W =
[[589 521 508 539 463 447 347 577 450 410 475 800 565]
 [495 605 380 496 592 453 535 498 489 591 272 767 506]
 [400 437 777 426 471 451 433 547 573 498 557 508 483]
 [547 453 476 464 407 421 316 519 341 555 756 551 544]
 [454 448 262 552 403 355 690 552 524 502 741 226 552]
 [494 549 519 456 656 532 425 568 368 632 392 202 583]
 [661 634 562 448 314 620 598 508 657 420 650 491 558]
 [598 521 797 526 619 647 635 550 528 468 399 579 629]
 [547 534 451 523 537 522 584 491 475 569 333  61 680]]
Give the top entry of the column that holds the largest entry.
800
The smallest entry in the last column is 483
The last entry of the smallest entry's row is 680
Give the entry in the top-left corner.
589
The top-right entry is 565
Give the second-last entry, reading row by row.
61
Give the entry in the bottom-left corner.
547
Give the entry just right of 468.
399
Give the entry directly below 657.
528
Give the entry just left of 562.
634
Give the entry just right of the centre entry.
552
Give the entry just right of 532.
425
The entry just left of 528 -> 550
Give the fifth-last entry, reading row by row.
475
The entry directly below 632 is 420
Give the entry directly below the largest entry.
767
The third entry on the main diagonal is 777
Give the 2nd largest entry.
797
Give the entry just left of 483.
508
Give the entry directly above 226.
551
The entry just left of 314 -> 448
The entry directly below 619 -> 537
Give the entry directly below 262.
519
The third smallest entry -> 226
The entry just right of 471 -> 451
Give the entry just left of the largest entry.
475
The entry directly above 569 is 468
The entry just left of 584 -> 522

[ 13.1  -2.4 -10.8  -6.5  -3.0 -15.8 -19.8  -6.8 -20.2 -13.8  -4.4   0.1
 -15.0  -5.5]
Read off the entry just right of -3.0.
-15.8
The entry just left of -6.8 -> -19.8
Read off the entry just right of 13.1.
-2.4

119,72,73,75,59,88,69,73,69,98,71,99,77,83,118,75
93,117,113,142,75,71,114,112,120,85,107,122,155,124,74,108
79,163,166,125,66,92,147,157,201,70,49,174,145,96,111,68
142,187,133,99,44,44,102,77,73,129,70,84,92,162,46,57
134,149,130,92,60,59,80,85,72,122,63,102,83,121,68,46
84,94,104,129,135,139,121,134,154,85,137,139,141,94,141,148
204,174,196,178,194,178,159,205,172,201,168,203,160,152,194,168
193,172,168,173,129,105,128,136,97,167,165,138,157,199,100,135
Indices start at 1.
What is the entry just left of the largest entry? 159
The entry in row 1 and column 1: 119
The entry at row 3, column 1 -> 79
What is the maximum? 205
What is the entry just left of 125? 166
The entry directly below 63 is 137
The entry at row 1, column 3: 73
The entry directly above the largest entry -> 134
The entry directly above 96 is 124
What is the entry in row 2 and column 2? 117
The entry in row 1 and column 2 -> 72
The top-right entry -> 75
The entry in the bottom-right corner: 135
What is the entry just left of 160? 203
The entry in row 2 and column 1 -> 93
The entry in row 3 and column 2: 163
What is the entry in the bottom-left corner? 193
What is the entry just right of 138? 157
The entry just left of 98: 69
The entry just right of 130 is 92
What is the entry directly above 155? 77
What is the entry at row 2, column 3? 113
The entry directly above 159: 121
The entry just right of 136 -> 97
What is the entry just left of 63? 122

Questions about the matrix below. Counting starts at 1.
1) Give the top-right entry.
2) Give the entry in row 1 and column 2.
3) Give the bottom-left entry.
4) Give the entry in row 2 and column 1.
5) Give the entry directly below 39.
6) Give the entry in the bottom-right corner.
7) Give the entry just left of the largest entry.
8) Give the entry directly below the largest entry.
41,64,34,52,35,77,63,49,31,48,45,37,39,46
47,23,66,34,67,44,35,50,63,53,62,75,75,34
54,69,28,61,23,51,30,57,21,57,77,22,26,66
51,36,65,61,64,20,37,50,64,49,60,67,59,65
41,52,36,53,43,89,55,48,47,41,38,41,30,20
42,59,25,63,25,93,49,49,29,45,49,28,22,32
56,49,59,55,51,25,58,53,51,60,45,49,59,73
1) 46
2) 64
3) 56
4) 47
5) 75
6) 73
7) 25
8) 25

A =
-1.086 -4.357  1.721  3.831 -0.574  2.195  1.928  0.871 -1.687 -0.467 -2.571 -0.129 -3.559 -2.753  1.869
 2.952  3.135  0.676 -0.937  1.302 -1.770  0.450  2.582 -0.438  0.780 -0.265 -0.714  4.273 -4.004 -1.725
-0.382  2.716  0.550 -0.971  2.378  0.533 -3.406  1.309 -4.367 -3.936 -2.467  1.647  0.295 -2.373  1.298
 2.254 -2.522 -0.251 -0.088  0.844 -1.211  1.309  2.491 -0.899  1.421  0.244  3.862  0.975  1.678 -2.033
Counting starts at 1.
The entry directly below 0.533: -1.211
What is the entry directly above 2.254? -0.382
What is the entry in the bottom-left corner? 2.254
What is the entry directly below 0.295? 0.975
What is the entry just left of -0.971? 0.550
What is the entry at row 1, column 3? 1.721
The entry just right of 0.244 is 3.862
The entry directly above -1.725: 1.869
What is the entry directly below -2.571? -0.265
The entry at row 2, column 1 is 2.952
The entry just left of -2.467 is -3.936
The largest entry: 4.273
What is the entry in row 1 and column 2? -4.357
The smallest entry is -4.367
The entry in the bottom-right corner: -2.033
The entry directly below -0.971 -> -0.088
The entry directly above the smallest entry is -0.438
The top entry of the column that holds the smallest entry: -1.687
The entry directly below -0.937 -> -0.971
The entry just left of -0.574 is 3.831
The entry just left of -1.211 -> 0.844
The entry just right of the largest entry: -4.004
The entry just left of 1.302 -> -0.937
The entry in row 1 and column 1 is -1.086
The entry just right of 2.491 -> -0.899
What is the entry directly above the largest entry? -3.559
The entry just left of the smallest entry: 1.309
The entry directly above 0.244 -> -2.467
What is the entry directly above -3.406? 0.450
What is the entry just right of 2.195? 1.928

m =
 1.366  0.306  0.665 -5.611 -2.506  0.689
-3.044 -2.020 -2.606  4.630  2.819 -2.596
 0.480 -3.665 -3.725 -2.977 -4.147 -3.383
-0.473  4.123  4.214 -1.333  2.663  3.833
Indices start at 1.
Which number is the entry just right of the smallest entry?
Answer: -2.506
The entry in the top-right corner -> 0.689
Which number is the entry just right of the largest entry?
Answer: 2.819
Which number is the entry directly below 4.630?
Answer: -2.977
Which number is the entry in row 3 and column 1?
Answer: 0.480
The bottom-left entry is -0.473
Which number is the minimum?
Answer: -5.611
The entry just left of 4.214 is 4.123
Which number is the entry at row 2, column 1?
Answer: -3.044
Which number is the entry just left of -2.606?
Answer: -2.020
The entry in row 1 and column 2 -> 0.306
The bottom entry of the column that holds the smallest entry -> -1.333
The entry just right of -1.333 -> 2.663
Which number is the entry at row 1, column 1?
Answer: 1.366
Which number is the entry directly below 0.665?
Answer: -2.606
